After every row comes roughly how far along a hidden order it lies, from 0 to 10.
[-3.148,0.333,-0.157,2.407,-5.141,-0.065,-0.541,-0.235,0.532,-3.054,-0.655,-0.788,-0.372,-0.002,3.454,-0.336,-0.903,0.288,-0.240,-0.406,2.154,-0.335,1.657,0.311,2.994,-2.289,1.176,0.510,1.421,-0.072,-1.810,-0.720,-0.676,-0.538,-1.074,-1.352,1.130,-0.062,0.764,-1.315,1.083,-0.652,1.754,0.680,0.488,0.135,5.828,-0.058,1.369,-2.632,-0.236,-0.527,-0.586,0.447,0.469,-0.222,0.529,1.033,-1.406,-1.277,0.583,0.636,-0.444,-2.420,-0.834,3.372,0.530,-0.288,-0.458,-0.511,0.313,0.677,3.930,-0.012,1.068,-0.604,-0.680,0.616,-0.043,2.574,0.900,-0.232,-0.735] => 8
[2.375,-3.373,0.079,2.634,6.390,0.229,-1.196,0.342,-0.544,1.711,-1.626,3.418,0.515,-0.628,0.999,-0.018,-0.076,0.320,-0.966,0.030,0.528,0.166,0.844,0.216,0.986,-2.911,0.523,0.791,0.599,-0.496,-1.088,0.451,-0.982,-0.096,0.395,0.570,0.780,0.154,-0.123,0.577,0.630,-1.594,-0.347,-1.187,0.441,-0.014,-3.540,0.659,-2.156,0.723,-1.440,-0.136,0.349,0.761,-0.524,-0.483,-0.426,-0.060,-1.579,-1.394,-0.332,-0.207,-0.192,0.425,-0.384,-1.317,1.373,-0.604,-1.557,1.801,-0.249,-3.267,0.440,-1.663,-0.251,0.119,1.430,0.278,-0.579,1.502,-0.382,1.435,-0.347] => 9
[0.337,-2.799,-1.090,1.082,-9.622,0.205,-1.039,0.185,-0.378,-1.307,-2.867,2.330,1.215,-0.613,2.251,-0.242,-1.616,0.688,-0.945,-1.419,2.533,0.779,0.011,0.422,2.176,-4.191,0.576,2.028,0.240,-0.685,1.529,0.387,-0.345,-2.280,-1.976,0.374,0.806,0.331,-0.343,0.581,0.765,-2.485,2.135,-0.471,0.788,-0.097,1.673,-0.105,3.523,-0.546,-1.695,-2.176,0.482,0.207,0.203,-0.506,-0.115,-0.277,-0.910,-2.979,0.110,-0.588,-1.810,-0.042,-0.449,0.556,1.416,-0.017,-0.374,1.547,-1.152,-6.387,5.801,-1.025,-0.277,-0.565,-1.291,1.290,1.063,0.965,0.105,-0.217,-3.415] => 10
[-0.140,4.478,0.949,-4.023,5.303,0.119,3.125,0.271,0.672,4.205,1.791,-2.475,0.601,-0.856,-8.006,1.109,7.600,-0.689,-0.213,-2.348,-0.162,-0.444,-1.800,0.005,-2.700,2.227,-0.833,2.942,-3.217,0.515,4.439,-0.065,-0.038,-1.540,2.738,2.243,-1.888,-0.608,-1.900,0.601,-1.416,0.872,-1.855,0.948,-3.114,-0.598,-4.177,0.608,1.972,-0.438,-0.461,-0.335,-2.359,-1.536,-1.800,0.025,0.833,0.593,0.112,-0.888,0.446,-0.447,-0.156,-1.923,-0.543,0.681,-1.461,0.599,-7.851,-1.686,-0.211,0.987,-7.266,-0.095,-0.584,-0.590,-0.177,-2.272,1.629,1.982,-0.149,-1.963,-3.922] => 0
[-4.703,-2.282,0.217,0.006,-1.606,0.204,1.863,2.038,0.530,-2.056,0.444,-4.498,0.154,2.297,0.609,-2.112,1.371,0.036,2.829,0.039,0.969,-1.292,0.028,0.055,-0.083,3.372,-2.850,0.824,1.026,-0.119,4.378,-2.164,-0.646,-0.682,-1.797,-2.850,-0.177,-0.070,-0.176,-0.851,0.544,0.663,1.113,0.802,-0.428,1.827,6.181,0.736,1.218,-1.974,1.684,0.907,0.282,0.850,-0.326,-0.180,0.501,0.679,-1.075,-0.818,-0.478,-0.136,0.275,0.353,-0.724,-3.708,-0.915,0.361,3.919,-0.279,0.454,5.580,1.754,0.273,0.546,-1.766,-0.061,1.158,5.025,2.616,0.309,-1.474,2.531] => 6
[0.407,1.547,1.014,0.663,3.347,0.800,1.724,0.102,-0.712,1.124,-0.299,0.501,-0.308,-0.941,-0.292,0.071,-2.257,-0.101,-1.915,-0.087,-2.423,-0.236,-0.101,-0.174,0.384,-1.042,-0.395,1.759,0.228,0.131,4.282,0.896,-0.409,1.740,1.628,0.532,0.729,-0.018,0.541,-0.181,0.691,0.402,-0.907,-1.198,0.267,-0.582,-0.661,0.184,-4.113,-0.974,1.137,1.187,0.154,0.593,-0.095,-0.972,-0.361,-0.846,1.025,1.132,-0.514,0.146,1.006,-0.597,0.308,-1.280,0.710,-0.262,0.777,0.657,0.203,0.762,-1.767,0.124,0.139,0.652,0.875,-1.968,-3.008,-3.237,-0.530,1.716,-0.245] => 5
[-6.088,3.307,0.376,2.151,-9.154,0.107,-0.979,0.024,1.536,-4.278,-0.720,-1.451,0.463,1.317,5.439,-0.867,-0.331,0.335,0.268,-1.735,1.354,-1.055,1.484,1.685,2.226,1.062,-0.791,0.376,1.014,-0.450,2.965,-0.388,-1.044,-2.409,-1.050,-1.170,1.393,-0.067,-0.003,-2.361,1.300,0.280,3.111,1.772,-1.000,0.675,7.728,0.349,0.391,-1.985,-1.196,0.621,-0.497,0.431,0.981,0.044,0.665,0.062,0.498,-1.660,0.140,0.668,-0.516,0.779,-1.271,1.715,-1.532,0.138,1.105,-0.133,-0.182,3.579,6.049,1.829,0.605,0.720,-1.120,5.626,1.820,4.932,1.459,0.655,1.681] => 10
[-4.802,0.546,-0.165,2.476,-7.488,0.135,-0.161,-0.388,0.609,-3.828,0.131,-0.947,-0.522,0.299,3.917,-0.181,-2.277,0.320,0.414,-0.733,1.595,-0.298,1.324,0.247,3.625,-2.890,0.842,0.568,0.856,0.141,-2.910,-0.540,-0.583,-0.879,-1.536,-1.396,1.296,-0.006,1.123,-1.332,1.039,-0.898,1.927,0.981,0.707,-0.273,6.649,-0.639,3.111,-2.141,-0.101,-0.629,-0.815,0.900,0.620,-0.568,0.738,0.552,-1.309,-1.029,1.001,0.598,-0.650,-3.256,-0.756,4.930,0.572,-0.220,-0.624,-0.926,0.014,0.886,6.599,0.171,0.890,-0.407,-1.227,0.592,-0.397,2.598,0.974,-0.836,-1.793] => 8
[-6.274,-1.356,0.094,-0.149,-1.731,0.337,3.470,1.677,0.133,-4.107,-0.256,-4.307,0.420,3.483,1.046,-1.712,2.766,0.316,3.406,-0.586,0.746,-1.090,0.289,-0.001,0.574,4.202,-2.866,1.585,1.758,-0.086,5.131,-1.970,-1.498,-0.154,-1.778,-1.915,0.199,-0.173,-0.155,-1.367,1.133,0.233,1.592,1.397,0.672,2.169,7.564,0.964,1.667,-1.820,1.195,1.180,0.190,1.119,-0.023,0.230,0.614,1.188,-0.560,-1.136,0.031,-0.203,0.546,0.413,-0.282,-0.926,-0.946,0.098,2.403,-0.415,0.320,9.748,2.634,0.699,0.420,-1.007,-0.923,0.210,4.870,2.174,0.103,-1.284,1.744] => 6
[-5.929,0.231,-0.968,-0.966,-4.106,0.500,3.740,1.625,-0.248,-4.443,-0.670,-4.272,0.993,3.885,0.390,-3.300,2.782,0.242,2.555,-0.501,1.408,-0.778,0.864,0.453,1.398,5.179,-3.313,1.603,0.875,0.242,8.333,-1.018,-1.708,-1.186,-1.068,-1.825,0.196,-0.460,-0.570,-2.455,1.885,0.698,2.204,0.941,0.406,2.721,9.999,1.392,0.766,-2.112,1.575,0.508,0.129,1.776,0.086,0.147,0.808,1.339,0.365,-1.125,-0.273,0.036,0.800,1.434,-0.468,-1.111,-0.643,0.420,2.751,-0.449,-0.159,8.185,4.622,1.008,0.240,-0.478,-1.033,1.222,5.105,1.486,0.133,-0.420,0.563] => 6
[2.538,0.476,-0.012,2.115,2.545,0.457,0.714,-1.804,-0.790,-1.873,-0.537,0.293,-0.690,-1.408,1.743,-0.497,-1.729,-0.124,0.828,-0.207,0.750,0.490,-0.333,0.275,4.217,0.527,0.524,-0.026,1.378,-0.366,-0.582,0.635,-1.448,0.861,-0.019,-0.509,-0.555,0.066,0.384,0.581,0.112,0.539,-0.259,-1.136,-0.060,-0.700,-0.494,0.176,0.204,-1.573,1.154,-0.624,-0.014,-0.024,-0.637,-0.660,0.278,0.162,-0.717,0.848,0.289,-0.148,0.388,-0.266,0.748,-0.035,1.065,-0.610,-0.084,-0.055,0.022,-0.504,2.002,-1.319,-0.075,-0.281,-0.506,-0.325,-2.312,-1.468,0.723,-0.166,2.547] => 5
[0.443,3.076,-0.090,-4.086,-9.999,-3.570,3.986,1.426,0.264,-0.606,2.535,1.082,-1.265,-3.759,1.811,-0.788,-2.884,1.436,2.970,1.555,0.567,2.669,-3.410,0.082,-2.812,7.197,1.180,-7.739,-3.521,0.791,5.261,-1.273,1.570,6.477,-1.530,0.210,-1.583,1.665,-2.119,2.931,-1.201,-0.257,-0.147,0.940,1.138,0.140,4.800,-2.392,9.999,-0.018,-2.668,-5.483,0.484,1.574,-1.043,-0.486,-0.541,-1.832,3.408,1.941,0.343,-0.092,0.493,0.929,2.383,5.952,1.769,-0.844,-1.829,-0.658,-0.253,-4.065,7.181,2.525,-0.130,-0.709,-2.106,-0.413,3.335,-5.600,1.124,-0.787,-2.490] => 0
[-0.242,-0.170,0.285,-1.034,0.601,0.215,2.690,1.365,-0.020,2.235,1.370,-4.193,-0.196,0.662,0.272,-1.102,1.795,-0.494,2.416,-0.080,0.552,-2.587,0.000,0.148,0.416,0.980,-2.081,0.049,0.563,-0.317,-0.258,-1.721,-0.495,1.189,-1.720,-1.297,-1.531,0.177,-0.280,0.154,-0.313,0.781,0.964,1.209,-1.783,0.219,2.240,0.841,0.753,-1.803,0.194,0.112,-0.189,0.107,-0.161,0.183,0.371,1.303,0.014,-0.625,-0.030,-0.154,1.025,0.225,0.110,-1.549,-0.893,-0.093,0.292,-0.489,-0.009,4.050,-1.323,0.308,0.593,-0.674,0.574,-0.131,5.514,0.050,-0.285,-2.424,3.009] => 3
[0.506,-4.116,-0.362,0.080,1.086,-0.135,-3.461,-1.939,0.157,-1.531,-0.444,2.601,-0.275,0.167,-2.418,-0.363,1.774,1.062,-1.225,-0.331,-2.209,-0.684,-0.236,-0.690,1.425,-7.179,0.885,-1.638,-0.102,0.908,-6.431,0.006,-1.247,5.025,2.579,1.416,1.598,0.222,0.514,-2.633,1.291,-0.059,-1.434,-1.854,-0.188,-0.247,-5.508,-1.110,-1.748,5.649,-2.138,0.083,2.139,0.013,1.307,-0.407,-0.751,-3.566,1.610,1.922,0.288,-0.725,-0.971,-0.808,-0.209,-0.969,0.674,0.662,-2.632,1.853,0.842,-2.877,2.087,-0.986,0.306,2.791,-1.276,-1.764,-5.547,2.498,-1.498,0.376,-2.386] => 9
[-1.156,1.145,0.535,2.371,6.845,1.024,0.378,0.307,0.460,2.566,-0.138,-0.937,-0.277,-0.637,-2.735,-0.493,0.277,0.000,-1.782,1.205,0.809,0.696,0.110,0.101,-2.520,1.502,-0.809,0.391,0.203,0.028,3.307,1.110,0.975,-0.864,2.184,-0.891,-0.408,0.312,0.387,-0.367,0.023,0.563,0.762,-0.432,-0.461,0.264,0.014,1.468,-3.789,-1.597,2.060,1.678,0.483,0.229,0.085,-0.160,-0.268,0.272,-1.486,-0.659,-1.651,-0.010,1.528,-0.649,-0.430,-1.308,0.258,-0.046,-1.286,-0.932,-0.108,1.169,-2.774,1.522,0.455,-0.410,4.044,-0.022,-1.511,0.115,-0.437,0.075,-0.578] => 6
[0.500,1.145,0.118,-1.070,-2.558,-0.452,3.762,0.943,-0.874,2.828,2.118,-2.523,0.233,0.762,2.715,-1.715,-0.133,-0.203,3.692,0.519,0.378,-2.208,0.448,0.924,5.109,-0.290,-1.187,-2.812,0.794,-0.462,-1.085,-1.437,-0.666,-0.707,-2.368,-1.859,-1.208,-0.091,0.336,-0.902,-0.256,-0.261,2.379,1.524,0.148,-0.185,4.591,-0.774,2.133,-2.336,-0.274,0.384,-0.387,0.376,1.294,2.388,0.285,2.235,0.560,-1.369,1.071,-0.162,0.904,1.136,0.712,2.221,-1.411,-0.004,-2.814,-1.408,0.193,5.253,0.007,0.360,-0.337,-0.162,-1.446,-0.377,4.189,-0.786,-0.471,-0.987,2.530] => 2
[3.878,2.499,0.535,-3.966,1.663,0.099,0.977,0.271,0.791,6.494,4.216,-3.894,-0.088,0.713,0.530,-0.197,4.641,-1.724,1.261,-1.873,0.602,-3.104,-0.413,0.053,-3.468,0.365,-1.104,2.283,0.262,0.014,2.430,-0.955,0.873,2.496,-0.905,1.483,-2.781,-0.425,-1.141,-0.354,-0.631,1.926,0.250,1.688,-3.152,-0.655,-0.219,1.652,2.280,0.435,-1.964,-1.361,-1.943,-0.460,-1.034,-0.217,0.724,2.009,1.719,-0.866,0.134,-0.574,-1.188,-0.208,-0.550,-0.622,-0.809,-0.767,-1.648,-0.988,-0.755,3.536,-5.276,1.033,0.698,-0.234,1.159,-0.104,7.416,0.649,-0.389,-5.142,1.145] => 0
[-1.202,3.760,-0.646,0.850,-3.900,-0.404,1.956,0.567,-0.808,-0.201,1.685,-1.243,0.194,-0.441,5.258,-0.766,-0.542,0.121,1.245,1.270,0.117,0.121,1.376,0.160,3.856,0.002,-0.072,-2.565,1.612,0.182,1.076,-0.427,-0.424,-0.656,-2.430,-1.481,-0.322,-0.355,1.442,-1.726,0.355,0.350,0.920,0.875,0.253,-0.378,4.379,-1.221,7.200,-3.689,1.925,-0.354,-0.369,0.532,0.613,-0.492,0.330,1.016,-0.130,0.044,2.460,0.455,0.066,-1.682,0.242,3.568,0.223,-0.545,-2.174,-1.995,0.785,1.642,3.094,-0.269,0.352,-0.736,-1.966,-0.659,-0.282,-1.762,0.241,-0.526,-0.605] => 4
[3.146,-2.003,-5.412,-0.451,-9.999,0.287,4.438,-0.114,-1.378,0.549,-0.794,-0.698,-0.425,-2.109,2.787,-1.298,-2.057,0.273,1.086,0.500,1.221,2.514,-1.404,0.172,3.932,-0.755,-0.357,-6.482,0.672,0.357,0.641,-2.607,0.783,2.108,-3.442,0.014,0.190,-0.457,-0.190,0.560,1.668,-0.085,-1.089,-0.484,1.318,-0.401,3.163,0.070,-0.066,2.802,2.615,-2.628,-0.120,-0.597,0.084,-3.102,0.369,-0.319,2.324,1.124,-0.298,-0.051,-1.359,-0.189,0.464,4.626,1.083,-0.395,1.121,-1.816,0.063,-2.549,6.319,-0.840,-0.574,0.243,-3.155,-1.834,2.344,1.481,1.197,0.675,-0.714] => 5
